Below are the code and all the weights of a small trained network. Each question names an input and a target symbol and asks about switching units off, where a switched-off unit gives its printed mean instead of its output.

import numpy as np


def w(rows, s, z=0):
    codes = np.array(rows[::2]) - 128.0
    scale = np.full(codes.shape[1], s)
    scale[-1] = z or s
    return codes * scale


def norm(h):
    return h / np.sqrt((h * h).mean(-1, keepdims=True) + 1e-5)


def f(y):
    return y / 2 * (1 + np.tanh(0.7978845608 * (y + 0.044715 * y**3)))


def softmax(a):
    e = np.exp(a - a.max(-1, keepdims=True))
    return e / e.sum(-1, keepdims=True)


def log_softmax(a):
    a = a - a.max(-1, keepdims=True)
    return a - np.log(np.exp(a).sum(-1, keepdims=True))


def net(x, mask):
    ids = ['ΓΛΞΣαβεζημπτφψω'.index(c) for c in x.split()]
    T = len(ids)
    res = E[ids] + P[:T]
    r = norm(res)
    for j in range(3):
        rows = slice(3 * j, 3 * j + 3)
        q, k, v = (r @ M[0][rows].T for M in (Q, K, V))
        z = softmax(np.where(np.tri(T) > 0, q @ k.T / 3**0.5, -1e9)) @ v
        o = O[0][rows]
        res = res + np.where(mask[j], z, o[:, -1]) @ o[:, :-1]
    y = f(norm(res) @ A[0][:, :-1].T + A[0][:, -1])
    res = res + np.where(mask[3:27], y, B[0][:, -1]) @ B[0][:, :-1]
    return log_softmax(norm(res)[-1] @ U[:, :-1].T + U[:, -1])


Q, K, V, O, A, B = {}, {}, {}, {}, {}, {}
E = w([
[45,101,157,147,137,117],'Γ',
[61,99,144,182,130,139],'Λ',
[53,122,146,171,128,138],'Ξ',
[57,176,123,112,117,133],'Σ',
[60,151,105,110,108,157],'α',
[88,108,91,112,131,179],'β',
[78,140,89,102,146,164],'ε',
[99,164,138,175,144,173],'ζ',
[104,148,114,167,173,165],'η',
[159,65,127,164,109,178],'μ',
[230,196,5,187,96,142],'π',
[131,133,85,71,167,138],'τ',
[158,76,93,105,156,157],'φ',
[152,133,157,133,130,46],'ψ',
[129,81,83,166,149,104],'ω',
],0.03)
P = w([
[5,78,223,100,227,158],'0',
[33,101,189,110,204,155],'1',
[54,117,163,119,187,154],'2',
[72,128,138,129,164,146],'3',
[88,142,119,135,148,146],'4',
[105,156,97,140,132,141],'5',
[115,170,79,147,115,136],'6',
[130,193,55,150,95,136],'7',
[140,199,34,160,73,132],'8',
[155,211,5,179,47,121],'9',
],0.015)
Q[0] = w([
[200,123,199,132,168,135],'head 0',
[115,62,74,150,73,73],'head 0',
[182,148,230,90,99,52],'head 0',
[88,111,3,186,190,165],'head 1',
[85,153,134,172,71,131],'head 1',
[121,140,170,84,161,228],'head 1',
[105,92,94,117,76,124],'head 2',
[21,145,46,199,163,195],'head 2',
[99,121,101,201,80,63],'head 2',
],0.057)
K[0] = w([
[89,58,159,70,152,110],'head 0',
[84,165,105,104,75,141],'head 0',
[53,73,212,72,141,180],'head 0',
[166,171,2,179,166,150],'head 1',
[111,137,53,122,93,188],'head 1',
[110,83,115,117,187,141],'head 1',
[146,167,123,151,167,148],'head 2',
[247,163,41,138,71,104],'head 2',
[112,181,104,116,82,138],'head 2',
],0.058)
V[0] = w([
[138,160,158,88,105,230],'head 0',
[137,131,165,83,91,126],'head 0',
[205,212,216,129,145,176],'head 0',
[67,105,137,134,34,134],'head 1',
[106,66,67,113,134,211],'head 1',
[82,118,62,182,219,2],'head 1',
[170,180,129,12,152,119],'head 2',
[154,106,108,104,156,22],'head 2',
[73,210,115,139,168,105],'head 2',
],0.045)
O[0] = w([
[157,202,139,101,94,199,154],'head 0',
[141,136,130,54,112,102,59],'head 0',
[86,123,166,62,131,253,54],'head 0',
[169,161,225,162,119,128,140],'head 1',
[212,97,63,144,103,125,254],'head 1',
[85,122,65,186,152,23,191],'head 1',
[170,174,58,36,138,117,77],'head 2',
[129,48,65,110,149,53,39],'head 2',
[100,180,127,93,201,125,222],'head 2',
],0.031,0.033)
A[0] = w([
[121,182,154,95,109,89,70],'neuron 0',
[85,110,144,116,149,183,77],'neuron 1',
[71,155,67,110,73,83,122],'neuron 2',
[124,150,64,103,77,70,110],'neuron 3',
[66,150,77,86,28,133,62],'neuron 4',
[82,170,137,147,48,79,128],'neuron 5',
[182,98,93,152,199,190,74],'neuron 6',
[184,134,79,138,49,142,119],'neuron 7',
[84,21,152,108,35,116,91],'neuron 8',
[151,66,67,82,75,126,181],'neuron 9',
[136,102,121,172,106,93,67],'neuron 10',
[215,118,191,105,148,109,25],'neuron 11',
[30,185,107,95,29,120,78],'neuron 12',
[189,169,99,128,114,115,9],'neuron 13',
[94,145,167,96,116,138,29],'neuron 14',
[170,99,117,118,231,105,176],'neuron 15',
[124,141,84,27,112,108,56],'neuron 16',
[141,3,148,54,149,111,129],'neuron 17',
[132,54,128,145,180,117,42],'neuron 18',
[125,131,147,52,138,190,57],'neuron 19',
[36,122,113,106,134,130,156],'neuron 20',
[139,135,104,134,179,137,87],'neuron 21',
[87,94,129,156,59,148,105],'neuron 22',
[77,113,171,148,186,124,46],'neuron 23',
],0.04,0.011)
B[0] = w([
[108,117,124,165,105,77,184],'neuron 0',
[169,186,89,93,127,136,175],'neuron 1',
[194,117,168,97,157,125,234],'neuron 2',
[96,120,171,174,79,140,221],'neuron 3',
[192,118,135,179,75,104,154],'neuron 4',
[102,124,150,66,119,142,197],'neuron 5',
[107,145,72,145,179,154,235],'neuron 6',
[45,135,81,104,142,158,254],'neuron 7',
[51,129,145,44,158,13,158],'neuron 8',
[104,18,174,116,121,115,212],'neuron 9',
[188,136,114,75,138,164,206],'neuron 10',
[170,111,176,97,148,36,188],'neuron 11',
[127,84,135,212,180,91,156],'neuron 12',
[204,83,124,121,88,119,235],'neuron 13',
[170,137,83,90,97,174,139],'neuron 14',
[88,173,144,109,88,136,237],'neuron 15',
[111,180,104,9,122,58,151],'neuron 16',
[84,120,254,198,190,105,154],'neuron 17',
[126,181,93,159,145,93,178],'neuron 18',
[122,83,166,69,58,196,152],'neuron 19',
[70,95,143,214,135,89,219],'neuron 20',
[122,158,144,165,127,143,198],'neuron 21',
[123,113,146,196,84,96,177],'neuron 22',
[144,74,80,85,156,164,176],'neuron 23',
],0.085,0.013)
U = w([
[149,74,181,109,174,160,136],'Γ',
[142,119,119,71,201,125,152],'Λ',
[118,110,64,173,128,41,61],'Ξ',
[59,228,141,115,97,103,94],'Σ',
[107,99,155,152,116,147,112],'α',
[193,143,186,138,105,105,162],'β',
[116,142,166,98,118,205,254],'ε',
[69,137,104,64,68,98,202],'ζ',
[87,161,96,165,191,152,162],'η',
[59,93,216,88,181,108,155],'μ',
[206,113,56,128,135,142,89],'π',
[188,71,151,188,152,157,78],'τ',
[119,178,66,158,22,128,49],'φ',
[79,129,180,174,7,141,44],'ψ',
[120,41,107,112,83,159,175],'ω',
],0.018,0.0072)

Each question gives the input, a string of symbols that net reads in full, and the target symbol t.
The units are the heads (3 rows each of Q, K, V and O) and the neurons (one row each of A and B). Each row of codes is followed by its name. A weight is (code - 128) times the scale printed after its matrix; where a second scale follows, it is the last column's (O, A, B and U).
mask holds one flag per unit, heads first, then neurons. A switched-off unit (its flag False) gives its mean, the last column of its rows in O or B, instead of its output. The means were averaged over made-up inputs and are rounded, as every weight is.
A unit's drop is (log p(t) with every unit on - log p(t) with that unit switched off) / (log p(t) with every unit on - log p(t) with every unit switched off).
The circuit of an input: a set's keep is (log p(t) with only the set's units on - log p(t) with every unit switched off) / (log p(t) with every unit on - log p(t) with every unit switched off). Starting from the 12 units with the biggest drops (on a tie, the unit counted first), units are removed one at a time, each time the one whose removal leaves the highest keep (on an exact tie, the one counted first), for as long as the keep stays at least 0.8.
circuit, biggest first: the units of the circuit, biggest drop first
unit that matters most: the unit with the biggest drop
k most important neurons: the k neurons with the biggest drops, biggest first
which heads matter: for each layer, one digit per head in row order, 1 if its drop is at least 0.15 and else 0, layers parted by /
input μ α α, target ψ: circuit, biggest first : (head 2)
input Σ α β Λ Λ, target π: which heads matter : 010
input α π α α α ζ Γ α Λ, target η: which heads matter : 100
input ω α ζ ω α Γ α τ, target ζ: which heads matter : 001
input μ Ξ η, target ψ: which heads matter : 101
input α Σ β Ξ β α α, target π: which heads matter : 010
input α ω ζ α α α Γ ψ φ, target μ: circuit, biggest first : (head 0; neuron 17)
input α α ω φ α ζ φ Ξ, target ω: circuit, biggest first : (neuron 9; head 1)
input ε φ φ ζ α Σ Σ α ψ Γ, target μ: which heads matter : 001
input ζ ω ζ Γ ε Γ, target φ: which heads matter : 001
input ε Λ φ α Σ α α Σ, target β: which heads matter : 010
input Σ Σ π τ, target η: which heads matter : 100
input Γ Σ η α Γ, target η: circuit, biggest first : (head 0; neuron 6)
input α Σ Γ α, target β: circuit, biggest first : (head 1)
input Σ α ω ψ Σ Σ Λ τ α, target ζ: circuit, biggest first : (head 2; neuron 16)
input α ζ μ Σ, target ψ: which heads matter : 001
input ε α Σ, target φ: 2 most important neurons : (neuron 13; neuron 2)
input Σ η α Λ ψ Σ, target μ: circuit, biggest first : (neuron 17; head 0)
input Γ α Γ Ξ ε α, target φ: 3 most important neurons : (neuron 13; neuron 7; neuron 2)
input Ξ Γ ψ Γ α, target μ: unit that matters most : head 2
